Here is a tiny trained network, its code and every weight. The questions are about switching its units off for an input and a target symbol, where a switched-off unit gives its printed mean instead of its output.

import numpy as np


def w(rows, s, z=0):
    codes = np.array(rows[::2]) - 128.0
    scale = np.full(codes.shape[1], s)
    scale[-1] = z or s
    return codes * scale


def f(y):
    return np.maximum(y, 0)


def softmax(a):
    e = np.exp(a - a.max(-1, keepdims=True))
    return e / e.sum(-1, keepdims=True)


def log_softmax(a):
    a = a - a.max(-1, keepdims=True)
    return a - np.log(np.exp(a).sum(-1, keepdims=True))


def net(x, mask):
    ids = ['ΓΣαεθμξτ'.index(c) for c in x.split()]
    T = len(ids)
    res = E[ids] + P[:T]
    u = 0
    for l in range(3):
        q, k, v = (res @ M[l].T for M in (Q, K, V))
        z = softmax(np.where(np.tri(T) > 0, q @ k.T / 2**0.5, -1e9)) @ v
        res = res + np.where(mask[u], z, O[l][:, -1]) @ O[l][:, :-1]
        u += 1
        y = f(res @ A[l][:, :-1].T + A[l][:, -1])
        res = res + np.where(mask[u : u + 4], y, B[l][:, -1]) @ B[l][:, :-1]
        u += 4
    return log_softmax(res[-1] @ U[:, :-1].T + U[:, -1])


Q, K, V, O, A, B = {}, {}, {}, {}, {}, {}
E = w([
[199,129,141,180,95,139,58,152,136,229],'Γ',
[120,179,104,91,84,255,73,93,180,76],'Σ',
[191,118,193,43,95,137,225,110,94,187],'α',
[191,195,105,181,147,163,157,109,185,120],'ε',
[109,129,163,154,175,129,147,125,149,98],'θ',
[172,182,108,123,129,162,95,134,118,249],'μ',
[156,174,151,81,89,76,154,88,186,159],'ξ',
[70,115,56,82,40,96,135,145,147,125],'τ',
],0.014)
P = w([
[204,225,155,100,87,135,119,253,77,94],'0',
[176,191,139,98,111,124,119,224,89,101],'1',
[156,180,128,87,134,117,117,196,105,114],'2',
[154,147,128,81,144,122,116,178,127,114],'3',
[145,137,128,96,138,130,122,161,135,130],'4',
[143,124,126,110,131,132,127,143,143,132],'5',
[143,113,122,117,132,140,130,125,151,134],'6',
[136,102,120,126,125,145,137,106,155,138],'7',
[136,94,121,143,115,148,144,94,154,149],'8',
[130,86,116,152,108,148,147,72,162,142],'9',
[127,83,113,174,103,155,147,56,164,151],'10',
[124,72,112,188,97,168,153,43,168,151],'11',
[123,70,114,202,87,161,154,33,173,159],'12',
[126,65,114,213,79,153,154,11,175,151],'13',
],0.0069)
Q[0] = w([
[24,12,161,139,255,161,134,176,234,159],'0.h0',
[36,97,173,157,186,68,97,173,33,34],'0.h0',
],0.0087)
K[0] = w([
[125,125,176,105,231,83,62,140,112,78],'0.h0',
[176,238,163,92,103,109,112,251,74,81],'0.h0',
],0.012)
V[0] = w([
[230,88,38,55,85,168,152,156,206,166],'0.h0',
[189,176,254,108,199,173,99,62,140,155],'0.h0',
],0.0073)
O[0] = w([
[83,180,206,178,85,179,120,190,129,162,254],'0.h0',
[124,213,123,126,115,67,89,78,3,93,118],'0.h0',
],0.0055,0.0071)
A[0] = w([
[83,107,127,138,154,127,145,206,95,90,1],'0.n0',
[127,45,90,66,196,131,131,145,56,84,32],'0.n1',
[133,44,41,104,185,93,134,50,77,106,67],'0.n2',
[103,61,65,96,249,78,110,24,122,135,109],'0.n3',
],0.014,0.0028)
B[0] = w([
[136,180,142,171,84,161,126,130,81,112,255],'0.n0',
[121,133,175,106,125,101,155,143,129,103,133],'0.n1',
[173,147,141,229,220,183,219,104,75,122,153],'0.n2',
[119,86,118,12,1,80,18,174,224,139,211],'0.n3',
],0.0086,0.00059)
Q[1] = w([
[210,96,238,91,176,164,130,55,185,131],'1.h0',
[153,148,224,122,24,181,249,197,180,139],'1.h0',
],0.02)
K[1] = w([
[138,138,95,195,50,56,86,29,61,66],'1.h0',
[85,47,141,203,119,144,128,4,209,160],'1.h0',
],0.022)
V[1] = w([
[99,98,158,5,100,226,166,104,49,204],'1.h0',
[32,102,152,116,74,66,153,153,101,42],'1.h0',
],0.013)
O[1] = w([
[225,84,149,241,43,80,112,115,94,3,137],'1.h0',
[5,9,226,170,109,140,153,164,170,110,1],'1.h0',
],0.0049,0.0081)
A[1] = w([
[163,201,122,153,230,148,159,106,112,132,159],'1.n0',
[85,80,9,44,123,111,168,134,100,139,61],'1.n1',
[127,169,31,171,138,113,167,176,135,127,119],'1.n2',
[41,71,64,34,178,143,189,114,72,172,5],'1.n3',
],0.014,0.0027)
B[1] = w([
[133,97,178,192,108,133,120,178,137,79,249],'1.n0',
[136,167,248,222,134,115,81,116,150,103,153],'1.n1',
[73,98,94,74,145,97,137,66,88,142,205],'1.n2',
[98,135,24,136,90,198,179,175,98,93,139],'1.n3',
],0.011,0.012)
Q[2] = w([
[132,54,132,180,212,254,94,134,72,118],'2.h0',
[127,102,106,248,43,160,130,198,114,111],'2.h0',
],0.016)
K[2] = w([
[109,116,163,152,154,99,39,252,2,148],'2.h0',
[191,53,77,241,124,125,70,173,237,146],'2.h0',
],0.015)
V[2] = w([
[167,185,126,101,128,40,254,152,149,159],'2.h0',
[197,154,207,75,127,163,110,120,187,68],'2.h0',
],0.012)
O[2] = w([
[193,111,254,224,55,150,68,45,115,115,4],'2.h0',
[6,113,112,109,172,127,116,55,37,149,241],'2.h0',
],0.0054,0.0035)
A[2] = w([
[248,172,126,61,203,89,207,86,79,91,4],'2.n0',
[173,216,201,19,194,113,174,27,122,203,72],'2.n1',
[139,151,203,154,205,195,226,154,129,119,146],'2.n2',
[194,29,171,86,215,17,231,132,74,198,67],'2.n3',
],0.012,0.0037)
B[2] = w([
[65,111,115,195,193,202,57,165,124,224,160],'2.n0',
[163,211,228,68,142,126,210,199,164,112,238],'2.n1',
[149,84,90,143,203,47,101,60,118,133,255],'2.n2',
[188,148,81,79,1,152,31,97,173,3,154],'2.n3',
],0.0075,0.0053)
U = w([
[177,126,104,126,129,84,41,169,139,242,218],'Γ',
[97,185,100,130,159,255,93,110,176,43,97],'Σ',
[93,88,166,152,114,151,92,73,119,127,13],'α',
[108,111,127,196,219,89,168,112,170,42,253],'ε',
[110,104,100,82,126,114,193,92,93,154,139],'θ',
[71,71,155,147,103,138,152,201,180,121,122],'μ',
[151,160,167,105,142,100,185,107,158,127,120],'ξ',
[174,92,104,113,94,75,136,98,155,77,38],'τ',
],0.0056,0.0025)

Each question gives the input, a string of symbols that net reads in full, and the target symbol t.
The units are the heads (2 rows each of Q, K, V and O) and the neurons (one row each of A and B). Each row of codes is followed by its name. A weight is (code - 128) times the scale printed after its matrix; where a second scale follows, it is the last column's (O, A, B and U).
mask holds one flag per unit, layer by layer, with each layer's heads first. A switched-off unit (its flag False) gives its mean, the last column of its rows in O or B, instead of its output. The means were averaged over made-up inputs and are rounded, as every weight is.
A unit's drop is (log p(t) with every unit on - log p(t) with that unit switched off) / (log p(t) with every unit on - log p(t) with every unit switched off).
The circuit of an input: a set's keep is (log p(t) with only the set's units on - log p(t) with every unit switched off) / (log p(t) with every unit on - log p(t) with every unit switched off). Starting from the 12 units with the biggest drops (on a tie, the unit counted first), units are removed one at a time, each time the one whose removal leaves the highest keep (on an exact tie, the one counted first), for as long as the keep stays at least 0.8.
circuit, biggest first: the units of the circuit, biggest drop first
unit that matters most: the unit with the biggest drop
top k neurons: the k neurons with the biggest drops, biggest first
top k neurons in layer l: the k neurons of layer l with the biggest drops, biggest first
drop when u is switched off: that unit's drop, to one decimal
input θ τ τ τ ξ μ τ θ, target μ: unit that matters most : 0.n3
input ε Γ τ Γ θ Γ Σ θ τ Σ τ, target θ: circuit, biggest first : (2.h0; 1.n0)
input μ ξ α ξ α α, target ξ: circuit, biggest first : (2.n1; 1.n0)
input τ τ Γ μ Γ θ ξ μ τ ξ ξ θ, target α: circuit, biggest first : (0.h0; 0.n3; 1.n0; 2.h0)
input ε τ Γ ξ Γ Γ ξ α μ α, target ξ: circuit, biggest first : (1.n0; 2.n1)
input ε Γ Γ Γ θ α τ τ τ Γ τ, target ξ: top 3 neurons in layer 1 : (1.n1; 1.n0; 1.n2)
input τ ε Γ τ Σ Σ ξ, target ξ: top 2 neurons : (1.n1; 1.n0)
input ξ τ ξ ξ ξ ε α τ, target α: top 2 neurons : (1.n0; 1.n1)
input μ Γ Γ τ α, target τ: circuit, biggest first : (2.n3; 2.n2)
input τ ε τ, target Σ: top 2 neurons in layer 1 : (1.n3; 1.n1)
input Γ Σ τ θ Σ Γ ξ Γ ξ ε Γ α, target Γ: top 3 neurons : (2.n0; 1.n2; 2.n2)
input θ ξ Σ α, target Σ: top 3 neurons : (2.n3; 2.n0; 1.n2)
input Γ θ Γ μ θ ξ τ, target μ: top 2 neurons : (2.n2; 1.n2)
input μ ξ Γ τ Γ τ ε ε α, target ε: top 3 neurons : (2.n2; 1.n0; 1.n1)
input τ θ μ τ ε τ, target Σ: top 2 neurons : (1.n3; 1.n1)
input ξ τ Σ θ Γ τ, target θ: unit that matters most : 0.h0
input Γ τ ε Γ Γ ξ ξ α Γ Γ θ Σ Γ α, target Γ: top 3 neurons in layer 1 : (1.n2; 1.n0; 1.n1)
input Σ α μ τ Σ ξ, target ξ: top 3 neurons : (1.n0; 2.n1; 1.n3)
input ε θ ξ θ Σ Σ ε α ε α τ, target μ: top 2 neurons : (1.n2; 2.n2)
input Γ θ ε ε τ Γ τ Γ Γ τ μ θ τ, target Γ: unit that matters most : 0.h0
input ε μ τ α ε Σ ε τ, target τ: top 2 neurons : (1.n0; 1.n2)
input Γ τ μ Σ τ, target Γ: drop when 1.n2 is switched off : 0.2
